Below are the code and all the weights of a small trained network. Each question names an input and a target symbol and asks about switching units off, where a switched-off unit gives its printed mean instead of its output.

import numpy as np


def w(rows, s, z=0):
    codes = np.array(rows[::2]) - 128.0
    scale = np.full(codes.shape[1], s)
    scale[-1] = z or s
    return codes * scale


def norm(h):
    return h / np.sqrt((h * h).mean(-1, keepdims=True) + 1e-5)


def f(y):
    return y / 2 * (1 + np.tanh(0.7978845608 * (y + 0.044715 * y**3)))


def softmax(a):
    e = np.exp(a - a.max(-1, keepdims=True))
    return e / e.sum(-1, keepdims=True)


def log_softmax(a):
    a = a - a.max(-1, keepdims=True)
    return a - np.log(np.exp(a).sum(-1, keepdims=True))


def net(x, mask):
    ids = ['ΓΔΛΠΨαεζημξσφ'.index(c) for c in x.split()]
    T = len(ids)
    res = E[ids] + P[:T]
    u = 0
    for l in range(2):
        r = norm(res)
        for j in range(2):
            rows = slice(4 * j, 4 * j + 4)
            q, k, v = (r @ M[l][rows].T for M in (Q, K, V))
            z = softmax(np.where(np.tri(T) > 0, q @ k.T / 4**0.5, -1e9)) @ v
            o = O[l][rows]
            res = res + np.where(mask[u + j], z, o[:, -1]) @ o[:, :-1]
        u += 2
        y = f(norm(res) @ A[l][:, :-1].T + A[l][:, -1])
        res = res + np.where(mask[u : u + 8], y, B[l][:, -1]) @ B[l][:, :-1]
        u += 8
    return log_softmax(norm(res)[-1] @ U[:, :-1].T + U[:, -1])


Q, K, V, O, A, B = {}, {}, {}, {}, {}, {}
E = w([
[91,80,162,131,146,101],'Γ',
[205,152,113,108,173,72],'Δ',
[105,124,165,111,119,194],'Λ',
[247,66,84,32,202,2],'Π',
[137,139,140,130,191,142],'Ψ',
[115,142,164,120,164,160],'α',
[253,101,78,150,161,108],'ε',
[114,87,125,122,172,170],'ζ',
[155,125,100,109,123,168],'η',
[203,166,153,100,83,164],'μ',
[70,103,175,100,88,46],'ξ',
[157,69,141,160,58,118],'σ',
[101,118,106,76,162,149],'φ',
],0.016)
P = w([
[110,148,2,125,115,162],'0',
[178,65,161,76,147,181],'1',
[174,84,173,61,140,171],'2',
[172,108,163,110,159,116],'3',
[163,121,165,115,148,118],'4',
[134,119,170,128,137,117],'5',
[122,125,166,147,122,110],'6',
[135,144,153,142,113,118],'7',
[141,155,154,142,116,119],'8',
],0.0072)
Q[0] = w([
[184,164,99,124,132,214],'0.h0',
[128,112,158,149,77,105],'0.h0',
[174,157,138,121,83,133],'0.h0',
[87,167,109,83,135,165],'0.h0',
[123,191,100,105,201,169],'0.h1',
[106,127,94,120,165,155],'0.h1',
[145,80,142,140,164,175],'0.h1',
[156,112,176,172,135,10],'0.h1',
],0.011)
K[0] = w([
[161,145,62,108,180,231],'0.h0',
[137,102,175,135,122,86],'0.h0',
[199,112,190,109,65,154],'0.h0',
[88,162,84,70,200,134],'0.h0',
[126,175,103,92,254,177],'0.h1',
[122,113,74,112,198,159],'0.h1',
[181,188,104,163,124,170],'0.h1',
[143,97,167,201,123,45],'0.h1',
],0.0091)
V[0] = w([
[187,217,59,61,234,86],'0.h0',
[167,73,153,111,139,116],'0.h0',
[161,228,168,128,72,136],'0.h0',
[181,162,100,146,107,148],'0.h0',
[127,77,164,131,185,237],'0.h1',
[105,138,163,130,78,214],'0.h1',
[97,82,140,255,100,154],'0.h1',
[109,136,232,130,251,88],'0.h1',
],0.006)
O[0] = w([
[82,93,191,214,142,47,118],'0.h0',
[151,146,247,16,147,145,213],'0.h0',
[71,23,170,156,99,190,113],'0.h0',
[2,151,143,108,207,134,146],'0.h0',
[58,56,139,151,205,107,254],'0.h1',
[113,167,199,111,93,103,168],'0.h1',
[181,119,87,119,64,177,59],'0.h1',
[110,146,141,93,76,155,120],'0.h1',
],0.0051,0.0031)
A[0] = w([
[186,48,130,193,191,192,165],'0.n0',
[100,142,241,138,137,110,136],'0.n1',
[168,109,176,202,73,48,120],'0.n2',
[102,76,167,142,120,50,248],'0.n3',
[98,128,52,220,111,124,60],'0.n4',
[170,78,168,97,78,134,194],'0.n5',
[155,111,74,118,254,112,100],'0.n6',
[39,199,162,84,206,117,148],'0.n7',
],0.0064,0.0018)
B[0] = w([
[105,220,147,101,151,139,214],'0.n0',
[157,117,29,91,154,120,254],'0.n1',
[205,124,174,82,32,189,138],'0.n2',
[192,207,96,151,74,198,200],'0.n3',
[231,125,181,212,173,121,107],'0.n4',
[174,146,126,115,254,64,244],'0.n5',
[100,85,174,79,100,147,219],'0.n6',
[136,48,178,124,52,171,247],'0.n7',
],0.0064,0.004)
Q[1] = w([
[209,130,109,185,112,130],'1.h0',
[97,103,156,160,161,116],'1.h0',
[120,52,124,123,142,207],'1.h0',
[250,181,198,78,165,83],'1.h0',
[77,27,116,151,118,151],'1.h1',
[78,51,94,163,134,78],'1.h1',
[214,170,97,132,120,129],'1.h1',
[140,206,80,176,159,90],'1.h1',
],0.013)
K[1] = w([
[184,98,184,72,97,104],'1.h0',
[23,132,207,146,164,132],'1.h0',
[136,101,59,255,95,125],'1.h0',
[195,187,167,94,63,174],'1.h0',
[59,204,17,92,219,132],'1.h1',
[129,187,117,116,245,106],'1.h1',
[117,52,229,54,86,150],'1.h1',
[171,195,203,74,127,142],'1.h1',
],0.0093)
V[1] = w([
[113,7,129,158,151,117],'1.h0',
[125,166,122,103,176,173],'1.h0',
[123,80,134,127,32,167],'1.h0',
[129,180,127,76,144,174],'1.h0',
[162,71,125,138,136,132],'1.h1',
[77,77,137,107,84,51],'1.h1',
[172,172,179,168,87,114],'1.h1',
[163,91,120,136,94,192],'1.h1',
],0.012)
O[1] = w([
[121,93,194,134,69,75,83],'1.h0',
[93,123,74,127,114,131,243],'1.h0',
[114,95,147,16,95,118,54],'1.h0',
[113,104,1,107,88,212,255],'1.h0',
[189,95,147,108,190,131,190],'1.h1',
[70,173,173,100,195,60,34],'1.h1',
[163,132,237,132,93,212,25],'1.h1',
[191,22,142,55,142,112,191],'1.h1',
],0.0097,0.0041)
A[1] = w([
[162,135,29,110,101,68,37],'1.n0',
[123,102,139,97,229,134,100],'1.n1',
[70,131,254,165,122,181,202],'1.n2',
[247,89,107,166,102,81,141],'1.n3',
[187,145,90,59,96,173,195],'1.n4',
[95,31,85,89,88,99,254],'1.n5',
[32,174,151,203,128,48,204],'1.n6',
[103,192,138,107,152,132,251],'1.n7',
],0.0086,0.0026)
B[1] = w([
[43,101,173,160,114,156,182],'1.n0',
[136,172,158,99,105,97,171],'1.n1',
[36,140,110,128,137,167,155],'1.n2',
[75,117,194,90,206,104,188],'1.n3',
[162,141,138,157,107,123,254],'1.n4',
[144,171,128,145,151,129,222],'1.n5',
[247,140,106,135,57,154,162],'1.n6',
[136,184,92,121,81,115,145],'1.n7',
],0.012,0.0079)
U = w([
[67,66,65,195,99,55,159],'Γ',
[200,243,118,81,41,144,98],'Δ',
[92,182,210,175,135,194,175],'Λ',
[68,84,216,118,91,90,253],'Π',
[35,172,177,69,148,192,100],'Ψ',
[81,77,182,182,178,188,113],'α',
[176,122,33,185,150,230,89],'ε',
[194,162,188,250,81,112,222],'ζ',
[179,66,155,253,193,91,47],'η',
[190,133,102,187,99,8,146],'μ',
[74,28,71,53,106,135,37],'ξ',
[103,203,79,90,143,66,134],'σ',
[241,62,205,94,106,183,101],'φ',
],0.012,0.0031)

Each question gives the input, a string of symbols that net reads in full, and the target symbol t.
The units are the heads (4 rows each of Q, K, V and O) and the neurons (one row each of A and B). Each row of codes is followed by its name. A weight is (code - 128) times the scale printed after its matrix; where a second scale follows, it is the last column's (O, A, B and U).
mask holds one flag per unit, layer by layer, with each layer's heads first. A switched-off unit (its flag False) gives its mean, the last column of its rows in O or B, instead of its output. The means were averaged over made-up inputs and are rounded, as every weight is.
A unit's drop is (log p(t) with every unit on - log p(t) with that unit switched off) / (log p(t) with every unit on - log p(t) with every unit switched off).
The circuit of an input: a set's keep is (log p(t) with only the set's units on - log p(t) with every unit switched off) / (log p(t) with every unit on - log p(t) with every unit switched off). Starting from the 12 units with the biggest drops (on a tie, the unit counted first), units are removed one at a time, each time the one whose removal leaves the highest keep (on an exact tie, the one counted first), for as long as the keep stays at least 0.8.
units of the circuit, in order: the units of the circuit, biggest drop first
most important unit: the unit with the biggest drop
top k neurons: the k neurons with the biggest drops, biggest first
top k neurons in layer l: the k neurons of layer l with the biggest drops, biggest first
heads that matter: for each layer, one digit per head in row order, 1 if its drop is at least 0.15 and else 0, layers parted by /
input Γ η Γ μ ξ μ Λ, target σ: top neuron => [0.n3]
input μ ζ ξ α Λ α μ, target ε: heads that matter => 10 / 10
input α Γ ξ Λ μ ξ η Γ, target Δ: top 3 neurons in layer 0 => [0.n2; 0.n0; 0.n3]
input η μ Ψ, target η: units of the circuit, in order => [0.h0; 1.h0; 0.h1]
input α Λ Ψ ζ Γ μ φ, target Π: units of the circuit, in order => [0.n7; 1.h0; 0.h0]
input ε Λ φ φ φ Λ η Π ξ, target Δ: heads that matter => 00 / 10
input α α μ Π φ Π Λ, target Π: top 2 neurons => [0.n7; 0.n5]
input η μ ξ η Ψ μ η, target η: heads that matter => 11 / 11
input σ μ ξ ξ Λ μ Π Γ φ, target φ: heads that matter => 10 / 00
input Λ Ψ Λ, target ξ: units of the circuit, in order => [1.h1; 0.n3]
input Π ξ Γ Ψ μ Δ, target ε: top 4 neurons => [0.n7; 0.n5; 0.n6; 1.n5]
input σ ζ μ Γ, target ε: top 2 neurons => [0.n7; 0.n6]
input Δ μ ξ μ Ψ η μ Λ, target Λ: heads that matter => 11 / 11
input ε Λ μ Ψ α φ μ μ, target σ: units of the circuit, in order => [0.n7; 1.h1; 0.n5; 0.h0]
input μ μ α μ, target ε: heads that matter => 00 / 10
input Ψ Λ Λ, target ζ: most important unit => 0.h0
input σ μ α μ Λ σ μ Γ, target φ: top 3 neurons in layer 0 => [0.n1; 0.n2; 0.n3]
input Γ φ Π φ η, target σ: top 3 neurons => [0.n5; 0.n0; 0.n3]
input η μ μ σ σ Ψ φ Λ μ, target σ: units of the circuit, in order => [0.n7; 0.h0; 0.n5; 1.h1]
input Γ σ σ Γ σ Δ, target φ: heads that matter => 00 / 01
input Λ ξ η Δ Λ α, target ξ: most important unit => 1.h0
input Π α μ σ Ψ, target Δ: heads that matter => 11 / 01
input α η φ ζ α, target Π: units of the circuit, in order => [0.n7; 1.h0; 0.n5; 0.h0]
